Here is a tiny trained network, its code and every weight. The questions are about switching its units off for an input and a class, where a switched-off unit gives its printed mean instead of its output.

import numpy as np


def w(rows, s, z=0):
    codes = np.array(rows[::2]) - 128.0
    scale = np.full(codes.shape[1], s)
    scale[-1] = z or s
    return codes * scale


def f(y):
    return y / 2 * (1 + np.tanh(0.7978845608 * (y + 0.044715 * y**3)))


def log_softmax(a):
    a = a - a.max(-1, keepdims=True)
    return a - np.log(np.exp(a).sum(-1, keepdims=True))


def net(x, mask):
    res = np.array(x, float).reshape(1, 4) / 4 @ E
    y = f(res @ A[0][:, :-1].T + A[0][:, -1])
    res = res + np.where(mask, y, B[0][:, -1]) @ B[0][:, :-1]
    return log_softmax(res[-1] @ U[:, :-1].T + U[:, -1])


A, B = {}, {}
E = w([
[164,187,55,137,254,120],'x0',
[70,163,61,134,99,155],'x1',
[226,170,137,62,88,100],'x2',
[93,31,119,16,176,146],'x3',
],0.0066)
A[0] = w([
[108,108,125,138,133,124,136],'N1',
[144,103,171,125,76,123,96],'N2',
[5,99,106,180,152,140,173],'N3',
[85,88,144,140,108,131,27],'N4',
[47,125,92,178,157,135,101],'N5',
[136,108,125,126,124,149,112],'N6',
[148,121,127,115,145,126,140],'N7',
[168,134,140,126,223,125,94],'N8',
[124,130,123,125,136,126,18],'N9',
[144,178,100,125,126,122,145],'N10',
[147,158,148,171,101,126,228],'N11',
[109,89,134,113,163,129,42],'N12',
[127,123,124,128,124,123,36],'N13',
[145,171,51,27,176,134,203],'N14',
[154,107,186,184,59,129,178],'N15',
[126,115,123,109,94,121,83],'N16',
[127,179,100,177,124,131,183],'N17',
[71,22,149,39,100,137,174],'N18',
[137,129,126,131,148,115,38],'N19',
[157,174,135,232,127,124,37],'N20',
[107,37,178,124,235,126,153],'N21',
[183,130,127,135,230,116,79],'N22',
[125,136,136,122,122,119,77],'N23',
[130,123,141,121,110,127,39],'N24',
[157,117,168,114,87,127,115],'N25',
[148,132,111,91,148,130,254],'N26',
[121,135,125,134,128,124,162],'N27',
[113,115,136,123,129,129,43],'N28',
],0.017,0.0022)
B[0] = w([
[116,119,119,105,133,132,141],'N1',
[123,132,133,113,54,77,165],'N2',
[4,95,102,168,152,183,230],'N3',
[160,169,139,64,154,175,159],'N4',
[24,129,141,208,104,177,195],'N5',
[123,130,119,117,124,117,131],'N6',
[123,155,146,164,130,153,137],'N7',
[177,99,177,159,119,210,179],'N8',
[126,169,124,133,97,139,122],'N9',
[128,136,105,100,183,138,157],'N10',
[123,101,102,169,164,60,174],'N11',
[126,150,55,122,110,117,158],'N12',
[120,157,128,128,106,137,122],'N13',
[176,151,145,245,195,60,203],'N14',
[153,129,172,176,102,31,191],'N15',
[94,126,141,126,89,126,137],'N16',
[94,116,122,89,203,150,180],'N17',
[77,141,201,15,199,48,246],'N18',
[134,162,132,125,112,162,127],'N19',
[95,175,105,109,192,65,195],'N20',
[171,141,8,142,215,175,225],'N21',
[178,105,180,138,114,232,188],'N22',
[113,153,122,130,108,131,125],'N23',
[114,158,130,126,87,126,128],'N24',
[97,110,130,139,72,62,158],'N25',
[147,112,141,171,179,119,158],'N26',
[124,123,132,128,138,134,133],'N27',
[124,149,118,108,113,127,129],'N28',
],0.034,0.013)
U = w([
[218,129,138,147,122,171,110],'0',
[129,148,120,113,75,168,70],'1',
[97,92,122,138,120,200,127],'2',
[110,138,183,119,113,76,184],'3',
[129,154,123,110,75,168,71],'4',
[114,143,117,64,123,119,10],'5',
[115,144,92,158,166,119,255],'6',
[169,98,137,167,1,98,48],'7',
],0.0086,0.0031)

Each question gives the input, the list of numbers given to net, and the class t.
The units are the neurons (one row each of A and B). Each row of codes is followed by its name. A weight is (code - 128) times the scale printed after its matrix; where a second scale follows, it is the last column's (A, B and U).
mask holds one flag per neuron, in row order. A switched-off neuron (its flag False) gives its mean, the last column of its row in B, instead of its output. The means were averaged over made-up inputs and are rounded, as every weight is.
A unit's drop is (log p(t) with every unit on - log p(t) with that unit switched off) / (log p(t) with every unit on - log p(t) with every unit switched off).
The circuit of an input: a set's keep is (log p(t) with only the set's units on - log p(t) with every unit switched off) / (log p(t) with every unit on - log p(t) with every unit switched off). Starting from the 12 units with the biggest drops (on a tie, the unit counted first), units are removed one at a time, each time the one whose removal leaves the highest keep (on an exact tie, the one counted first), for as long as the keep stays at least 0.8.
units of the circuit, in order: the units of the circuit, biggest drop first
unit that matters most: the unit with the biggest drop
top k neurons: the k neurons with the biggest drops, biggest first
drop of u: that unit's drop, to one decimal
input [-7,4,3,-6], class 3: unit that matters most => N20
input [-6,8,-3,4], class 5: units of the circuit, in order => N18; N14
input [6,-5,-2,-4], class 0: top 2 neurons => N3; N22
input [-1,-2,-7,1], class 2: top 3 neurons => N14; N3; N20
input [-8,-6,-8,5], class 5: units of the circuit, in order => N18; N21
input [7,-2,-4,3], class 0: units of the circuit, in order => N22; N8
input [0,0,4,4], class 3: units of the circuit, in order => N21; N3
input [-3,6,-1,5], class 3: top 4 neurons => N18; N21; N17; N10
input [8,1,-7,-8], class 2: top 2 neurons => N22; N5
input [6,-6,-1,-6], class 0: top 3 neurons => N22; N3; N8
input [-3,3,2,-1], class 7: top 2 neurons => N18; N20
input [-3,2,1,-8], class 3: top 3 neurons => N21; N15; N3
input [-8,8,-6,-2], class 2: top 2 neurons => N3; N5
input [-2,-3,3,-8], class 3: top 2 neurons => N21; N15
input [5,-5,-7,-7], class 2: unit that matters most => N22
input [-7,1,-7,-4], class 3: top 2 neurons => N15; N21
input [-7,5,-2,6], class 5: drop of N19 => 0.0
input [4,-2,-4,4], class 2: drop of N8 => 0.3
input [-6,4,4,-5], class 3: drop of N17 => 0.2
input [2,-6,-8,-4], class 2: unit that matters most => N14
